Below is a small trained network, with its code and all its weights. Each question gives an input and a class and asks what happens when units are switched off, that is, made to give their printed mean instead of their output.

import numpy as np


def w(rows, s, z=0):
    codes = np.array(rows[::2]) - 128.0
    scale = np.full(codes.shape[1], s)
    scale[-1] = z or s
    return codes * scale


def norm(h):
    return h / np.sqrt((h * h).mean(-1, keepdims=True) + 1e-5)


def f(y):
    return np.maximum(y, 0)


def log_softmax(a):
    a = a - a.max(-1, keepdims=True)
    return a - np.log(np.exp(a).sum(-1, keepdims=True))


def net(x, mask):
    res = np.array(x, float).reshape(1, 6) / 4 @ E
    u = 0
    for l in range(2):
        y = f(norm(res) @ A[l][:, :-1].T + A[l][:, -1])
        res = res + np.where(mask[u : u + 4], y, B[l][:, -1]) @ B[l][:, :-1]
        u += 4
    return log_softmax(norm(res)[-1] @ U[:, :-1].T + U[:, -1])


A, B = {}, {}
E = w([
[122,125,216,1,107,100],'x0',
[104,21,76,196,172,59],'x1',
[127,126,128,127,122,126],'x2',
[128,122,125,126,118,129],'x3',
[128,129,121,124,117,127],'x4',
[244,135,243,162,107,119],'x5',
],0.0087)
A[0] = w([
[59,240,95,108,126,172,108],'L0N1',
[100,126,166,74,113,65,249],'L0N2',
[80,192,132,98,143,254,45],'L0N3',
[103,252,211,217,67,227,107],'L0N4',
],0.008,0.0021)
B[0] = w([
[116,2,193,182,101,182,209],'L0N1',
[149,101,165,46,191,147,253],'L0N2',
[53,53,212,148,117,98,198],'L0N3',
[163,219,41,117,105,81,244],'L0N4',
],0.0094,0.0052)
A[1] = w([
[218,48,142,188,149,82,141],'L1N1',
[27,156,155,209,91,226,2],'L1N2',
[166,71,93,66,151,60,33],'L1N3',
[84,105,2,58,209,99,111],'L1N4',
],0.0079,0.0066)
B[1] = w([
[70,56,133,118,48,175,254],'L1N1',
[138,112,192,224,66,147,154],'L1N2',
[37,178,137,113,254,117,174],'L1N3',
[164,202,78,143,186,64,248],'L1N4',
],0.013,0.0048)
U = w([
[93,87,153,252,53,189,254],'0',
[62,40,196,29,130,173,236],'1',
[65,97,49,197,168,121,79],'2',
[73,154,111,68,239,72,38],'3',
[222,227,87,178,44,157,67],'4',
[215,185,216,46,135,174,53],'5',
],0.013,0.0036)

Each question gives the input, the list of numbers given to net, and the class t.
The units are the neurons (one row each of A and B). Each row of codes is followed by its name. A weight is (code - 128) times the scale printed after its matrix; where a second scale follows, it is the last column's (A, B and U).
mask holds one flag per neuron, layer by layer. A switched-off neuron (its flag False) gives its mean, the last column of its row in B, instead of its output. The means were averaged over made-up inputs and are rounded, as every weight is.
A unit's drop is (log p(t) with every unit on - log p(t) with that unit switched off) / (log p(t) with every unit on - log p(t) with every unit switched off).
The circuit of an input: a set's keep is (log p(t) with only the set's units on - log p(t) with every unit switched off) / (log p(t) with every unit on - log p(t) with every unit switched off). Starting from all 8 units, units are removed one at a time, each time the one whose removal leaves the highest keep (on an exact tie, the one counted first), for as long as the keep stays at least 0.8.
circuit, biggest first: the units of the circuit, biggest drop first
top k neurons: the k neurons with the biggest drops, biggest first
top k neurons in layer l: the k neurons of layer l with the biggest drops, biggest first
drop of u: that unit's drop, to one decimal
input [4,8,6,7,7,-4], class 3: circuit, biggest first => [L1N4; L1N3]
input [8,5,2,-5,7,-8], class 3: circuit, biggest first => [L1N4]
input [7,2,4,3,-2,-4], class 3: top 2 neurons in layer 1 => [L1N4; L1N1]
input [0,-4,-4,-3,-2,3], class 4: top 2 neurons in layer 0 => [L0N4; L0N2]
input [-4,2,-8,1,-4,1], class 0: top 3 neurons => [L0N4; L1N1; L0N2]
input [-4,0,3,5,5,-6], class 0: top 2 neurons in layer 1 => [L1N2; L1N3]
input [-1,-7,-2,0,0,2], class 4: top 2 neurons => [L0N4; L0N2]
input [2,7,-6,1,-4,-6], class 3: top 2 neurons => [L1N4; L0N1]
input [-3,0,0,-7,1,3], class 4: top 2 neurons => [L0N4; L0N1]
input [8,1,-1,3,7,-1], class 3: top 2 neurons => [L0N1; L1N1]
input [-7,-1,4,0,-3,5], class 4: top 3 neurons => [L0N4; L0N1; L0N3]
input [-7,-1,1,0,-8,-3], class 0: circuit, biggest first => [L0N1; L1N2]
input [-1,-1,-3,-3,4,-7], class 0: top 2 neurons in layer 0 => [L0N1; L0N2]
input [3,7,8,0,5,-3], class 3: top 2 neurons in layer 1 => [L1N4; L1N3]
input [-2,-2,2,7,-4,6], class 4: top neuron in layer 0 => [L0N4]
input [-3,-3,-1,8,4,-6], class 0: drop of L1N2 => 0.1
input [3,8,-4,6,-1,-6], class 3: drop of L1N4 => 0.2
input [-5,-2,0,4,7,-8], class 0: drop of L1N2 => 0.3
